Below are the code and all the weights of a small trained network. Each question names an input and a target symbol and asks about switching units off, where a switched-off unit gives its printed mean instead of its output.

import numpy as np


def w(rows, s, z=0):
    codes = np.array(rows[::2]) - 128.0
    scale = np.full(codes.shape[1], s)
    scale[-1] = z or s
    return codes * scale


def softmax(a):
    e = np.exp(a - a.max(-1, keepdims=True))
    return e / e.sum(-1, keepdims=True)


def log_softmax(a):
    a = a - a.max(-1, keepdims=True)
    return a - np.log(np.exp(a).sum(-1, keepdims=True))


def net(x, mask):
    ids = ['βγεζηλμξστψω'.index(c) for c in x.split()]
    T = len(ids)
    res = E[ids] + P[:T]
    u = 0
    for l in range(2):
        r = res
        for j in range(3):
            rows = slice(2 * j, 2 * j + 2)
            q, k, v = (r @ M[l][rows].T for M in (Q, K, V))
            z = softmax(np.where(np.tri(T) > 0, q @ k.T / 2**0.5, -1e9)) @ v
            o = O[l][rows]
            res = res + np.where(mask[u + j], z, o[:, -1]) @ o[:, :-1]
        u += 3
    return log_softmax(res[-1] @ U[:, :-1].T + U[:, -1])


Q, K, V, O = {}, {}, {}, {}
E = w([
[214,189,180],'β',
[92,40,18],'γ',
[251,150,100],'ε',
[85,170,49],'ζ',
[132,152,88],'η',
[63,216,199],'λ',
[90,22,221],'μ',
[182,8,136],'ξ',
[164,146,94],'σ',
[48,192,74],'τ',
[107,163,139],'ψ',
[160,146,62],'ω',
],0.016)
P = w([
[104,201,34],'0',
[104,131,53],'1',
[104,117,60],'2',
[110,117,46],'3',
[104,98,49],'4',
[114,92,36],'5',
[111,90,26],'6',
[114,87,19],'7',
[105,96,4],'8',
],0.0033)
Q[0] = w([
[173,23,49],'L0H1',
[59,2,145],'L0H1',
[84,94,131],'L0H2',
[86,142,92],'L0H2',
[111,76,93],'L0H3',
[102,167,179],'L0H3',
],0.009)
K[0] = w([
[184,1,53],'L0H1',
[40,29,78],'L0H1',
[77,112,64],'L0H2',
[163,122,119],'L0H2',
[89,63,150],'L0H3',
[124,150,55],'L0H3',
],0.0087)
V[0] = w([
[140,217,131],'L0H1',
[156,241,214],'L0H1',
[110,236,53],'L0H2',
[174,108,100],'L0H2',
[117,146,253],'L0H3',
[152,153,43],'L0H3',
],0.0056)
O[0] = w([
[33,215,148,201],'L0H1',
[149,253,73,179],'L0H1',
[137,134,68,252],'L0H2',
[40,114,19,184],'L0H2',
[123,70,110,26],'L0H3',
[184,117,187,234],'L0H3',
],0.0051,0.0027)
Q[1] = w([
[63,111,165],'L1H1',
[154,136,179],'L1H1',
[120,185,172],'L1H2',
[136,182,183],'L1H2',
[140,133,127],'L1H3',
[6,165,123],'L1H3',
],0.016)
K[1] = w([
[72,241,221],'L1H1',
[170,130,219],'L1H1',
[69,184,21],'L1H2',
[82,248,102],'L1H2',
[110,124,141],'L1H3',
[89,236,53],'L1H3',
],0.011)
V[1] = w([
[51,2,86],'L1H1',
[24,156,39],'L1H1',
[20,28,203],'L1H2',
[144,217,91],'L1H2',
[163,247,112],'L1H3',
[21,148,191],'L1H3',
],0.0084)
O[1] = w([
[118,62,32,119],'L1H1',
[26,99,67,188],'L1H1',
[146,225,102,2],'L1H2',
[62,68,166,199],'L1H2',
[161,1,236,127],'L1H3',
[89,208,140,45],'L1H3',
],0.0072,0.0044)
U = w([
[196,190,192,192],'β',
[130,99,58,101],'γ',
[253,87,126,40],'ε',
[26,127,104,38],'ζ',
[105,128,150,255],'η',
[149,145,123,99],'λ',
[153,229,131,229],'μ',
[217,153,98,175],'ξ',
[146,112,122,171],'σ',
[148,150,125,103],'τ',
[93,214,181,121],'ψ',
[140,86,109,110],'ω',
],0.013,0.008)

Each question gives the input, a string of symbols that net reads in full, and the target symbol t.
The units are the heads (2 rows each of Q, K, V and O). Each row of codes is followed by its name. A weight is (code - 128) times the scale printed after its matrix; where a second scale follows, it is the last column's (O and U).
mask holds one flag per head, layer by layer. A switched-off head (its flag False) gives its mean, the last column of its rows in O, instead of its output. The means were averaged over made-up inputs and are rounded, as every weight is.
A unit's drop is (log p(t) with every unit on - log p(t) with that unit switched off) / (log p(t) with every unit on - log p(t) with every unit switched off).
The circuit of an input: a set's keep is (log p(t) with only the set's units on - log p(t) with every unit switched off) / (log p(t) with every unit on - log p(t) with every unit switched off). Starting from all 6 units, units are removed one at a time, each time the one whose removal leaves the highest keep (on an exact tie, the one counted first), for as long as the keep stays at least 0.8.
circuit, biggest first: the units of the circuit, biggest drop first
which heads matter: for each layer, one digit per head in row order, 1 if its drop is at least 0.15 and else 0, layers parted by /
drop when u is switched off: that unit's drop, to one decimal
input ε γ β η λ ξ μ, target μ: circuit, biggest first => [L1H2, L0H1, L1H3]
input ξ ε β η σ, target ξ: circuit, biggest first => [L0H1, L1H2, L1H1]
input ε τ γ σ, target γ: which heads matter => 100 / 100
input τ γ ω ω ζ ζ ξ η ω, target ξ: which heads matter => 101 / 110
input τ μ ψ ε η, target μ: circuit, biggest first => [L1H2, L0H1]
input ε β ξ ξ γ β, target γ: circuit, biggest first => [L0H1, L1H1, L1H2, L1H3]
input τ τ ε τ β μ ζ, target μ: which heads matter => 100 / 010
input ε ε τ ε, target ε: circuit, biggest first => [L1H3]
input ξ ξ σ, target ξ: circuit, biggest first => [L1H1, L1H2, L0H1]
input ε β ψ ε ζ λ β ξ, target ξ: circuit, biggest first => [L1H2, L1H3, L0H1]
input β ω τ β ξ ε λ ε ω, target ξ: which heads matter => 100 / 110
input τ γ β β, target γ: circuit, biggest first => [L1H1, L0H1]
input μ β ε ζ, target μ: circuit, biggest first => [L1H2, L0H1]
input ψ γ β η ε λ τ σ μ, target μ: circuit, biggest first => [L0H1, L1H2, L1H3]
input ε ε μ σ λ ψ σ, target μ: circuit, biggest first => [L1H2, L0H1, L1H3]
input ε β ε β τ ε ε ζ, target ζ: circuit, biggest first => [L1H1, L1H2]
input ε λ τ γ μ λ μ ω, target μ: circuit, biggest first => [L1H2]
input ω ψ μ ε β ω, target μ: circuit, biggest first => [L1H2, L0H1]
input β λ β, target β: drop when L0H1 is switched off => 0.0
input μ μ β, target μ: drop when L1H2 is switched off => -0.3
input λ λ τ ε τ σ ξ, target ξ: drop when L1H2 is switched off => 0.7
input γ ε ε ε η, target γ: circuit, biggest first => [L1H1]
input ε ε β γ σ ε ω ζ, target γ: drop when L1H1 is switched off => 1.3
